Here is a tiny trained network, its code and every weight. The questions are about switching its units off for an input and a class, where a switched-off unit gives its printed mean instead of its output.

import numpy as np


def w(rows, s, z=0):
    codes = np.array(rows[::2]) - 128.0
    scale = np.full(codes.shape[1], s)
    scale[-1] = z or s
    return codes * scale


def norm(h):
    return h / np.sqrt((h * h).mean(-1, keepdims=True) + 1e-5)


def f(y):
    return np.maximum(y, 0)


def log_softmax(a):
    a = a - a.max(-1, keepdims=True)
    return a - np.log(np.exp(a).sum(-1, keepdims=True))


def net(x, mask):
    res = np.array(x, float).reshape(1, 2) / 4 @ E
    u = 0
    for l in range(2):
        y = f(norm(res) @ A[l][:, :-1].T + A[l][:, -1])
        res = res + np.where(mask[u : u + 13], y, B[l][:, -1]) @ B[l][:, :-1]
        u += 13
    return log_softmax(norm(res)[-1] @ U[:, :-1].T + U[:, -1])


A, B = {}, {}
E = w([
[165,175,49,230,91,99,100,131],'x0',
[185,211,130,87,253,249,53,210],'x1',
],0.0053)
A[0] = w([
[126,200,133,181,123,106,88,135,30],'L0N0',
[83,37,191,153,217,160,127,121,136],'L0N1',
[112,184,104,183,130,98,48,124,4],'L0N2',
[165,95,110,161,253,162,171,140,89],'L0N3',
[186,242,121,175,156,121,38,209,69],'L0N4',
[211,103,86,178,76,158,140,176,11],'L0N5',
[117,172,68,141,95,176,124,116,64],'L0N6',
[204,133,39,123,170,96,19,121,137],'L0N7',
[76,39,158,158,103,45,239,30,135],'L0N8',
[159,179,155,91,170,182,180,155,119],'L0N9',
[183,156,255,107,101,156,129,97,145],'L0N10',
[220,127,103,85,111,102,81,189,81],'L0N11',
[104,210,121,146,117,118,139,133,31],'L0N12',
],0.0077,0.0031)
B[0] = w([
[215,178,161,99,71,177,152,166,163],'L0N0',
[180,201,110,108,75,126,116,85,179],'L0N1',
[198,253,163,107,83,186,158,117,168],'L0N2',
[146,137,172,155,195,119,172,160,186],'L0N3',
[119,54,137,121,99,93,110,84,254],'L0N4',
[245,208,148,123,109,150,148,130,159],'L0N5',
[160,208,146,154,141,144,156,115,156],'L0N6',
[91,99,177,84,169,143,89,87,211],'L0N7',
[36,140,79,149,112,119,78,222,249],'L0N8',
[58,38,86,214,134,120,175,106,203],'L0N9',
[93,138,82,170,92,97,141,134,167],'L0N10',
[91,145,127,73,73,99,136,108,167],'L0N11',
[181,151,139,146,107,132,141,128,141],'L0N12',
],0.0079,0.0097)
A[1] = w([
[125,140,112,98,161,139,134,94,167],'L1N0',
[150,114,183,162,123,156,153,95,67],'L1N1',
[104,181,78,168,161,169,190,176,2],'L1N2',
[81,157,144,152,157,128,169,170,111],'L1N3',
[3,127,117,110,82,113,125,108,123],'L1N4',
[116,85,128,129,157,147,133,108,116],'L1N5',
[78,96,107,156,167,115,100,163,150],'L1N6',
[160,202,134,169,119,145,131,167,194],'L1N7',
[107,184,129,139,77,124,147,143,176],'L1N8',
[177,129,124,76,94,84,126,91,89],'L1N9',
[157,138,68,136,155,109,175,182,70],'L1N10',
[101,111,59,133,120,104,119,190,113],'L1N11',
[153,178,97,173,144,88,190,116,167],'L1N12',
],0.013,0.0026)
B[1] = w([
[92,69,53,167,68,91,148,125,156],'L1N0',
[134,162,110,67,81,126,112,183,184],'L1N1',
[188,163,193,91,3,174,129,144,176],'L1N2',
[167,160,152,76,119,161,77,118,183],'L1N3',
[145,162,100,153,187,105,90,164,253],'L1N4',
[98,82,173,153,167,64,185,133,175],'L1N5',
[70,146,32,247,173,115,138,82,215],'L1N6',
[64,55,70,104,237,84,155,77,172],'L1N7',
[95,91,113,230,134,77,118,104,195],'L1N8',
[130,255,96,155,92,218,91,172,163],'L1N9',
[127,153,208,75,108,189,155,168,144],'L1N10',
[228,207,137,76,89,140,107,252,210],'L1N11',
[74,50,174,75,163,190,162,92,159],'L1N12',
],0.0077,0.012)
U = w([
[114,189,46,191,110,74,54,245,168],'0',
[222,74,116,84,154,100,165,182,39],'1',
[97,85,227,89,57,210,191,115,130],'2',
[184,72,145,98,133,100,142,198,2],'3',
[204,234,113,75,69,179,43,58,144],'4',
[32,27,74,205,187,90,165,79,192],'5',
[120,11,211,74,128,46,69,95,80],'6',
],0.013,0.0064)

Each question gives the input, the list of numbers given to net, and the class t.
The units are the neurons (one row each of A and B). Each row of codes is followed by its name. A weight is (code - 128) times the scale printed after its matrix; where a second scale follows, it is the last column's (A, B and U).
mask holds one flag per neuron, layer by layer. A switched-off neuron (its flag False) gives its mean, the last column of its row in B, instead of its output. The means were averaged over made-up inputs and are rounded, as every weight is.
A unit's drop is (log p(t) with every unit on - log p(t) with that unit switched off) / (log p(t) with every unit on - log p(t) with every unit switched off).
unit that matters most: the unit with the biggest drop
top k neurons: the k neurons with the biggest drops, biggest first
k most important neurons of layer l: the k neurons of layer l with the biggest drops, biggest first
drop when u is switched off: that unit's drop, to one decimal
input [-7,1], class 5: unit that matters most => L0N8
input [-7,4], class 2: top 3 neurons => (L0N4, L0N7, L0N8)
input [-2,2], class 5: 3 most important neurons of layer 0 => (L0N8, L0N9, L0N2)
input [4,-1], class 5: top 2 neurons => (L1N7, L1N11)
input [-8,2], class 2: 3 most important neurons of layer 1 => (L1N6, L1N2, L1N12)
input [6,7], class 4: 2 most important neurons of layer 0 => (L0N4, L0N8)
input [-7,8], class 5: top 3 neurons => (L0N8, L0N2, L0N9)
input [-7,3], class 2: 4 most important neurons of layer 0 => (L0N4, L0N7, L0N8, L0N1)
input [-8,6], class 2: 4 most important neurons of layer 0 => (L0N4, L0N7, L0N8, L0N1)
input [7,8], class 4: top 3 neurons => (L0N8, L0N4, L0N7)
input [-4,3], class 2: top 3 neurons => (L0N4, L0N7, L0N8)
input [8,-2], class 5: 2 most important neurons of layer 1 => (L1N7, L1N11)
input [-3,1], class 2: top 4 neurons => (L0N4, L0N7, L0N8, L1N12)
input [6,6], class 4: unit that matters most => L0N4
input [-6,7], class 5: top 2 neurons => (L0N8, L0N2)
input [3,5], class 6: drop when L0N9 is switched off => 0.4
input [-5,8], class 5: drop when L0N8 is switched off => 0.6
input [-6,4], class 2: drop when L0N4 is switched off => 1.3
input [8,0], class 4: drop when L0N6 is switched off => 0.0
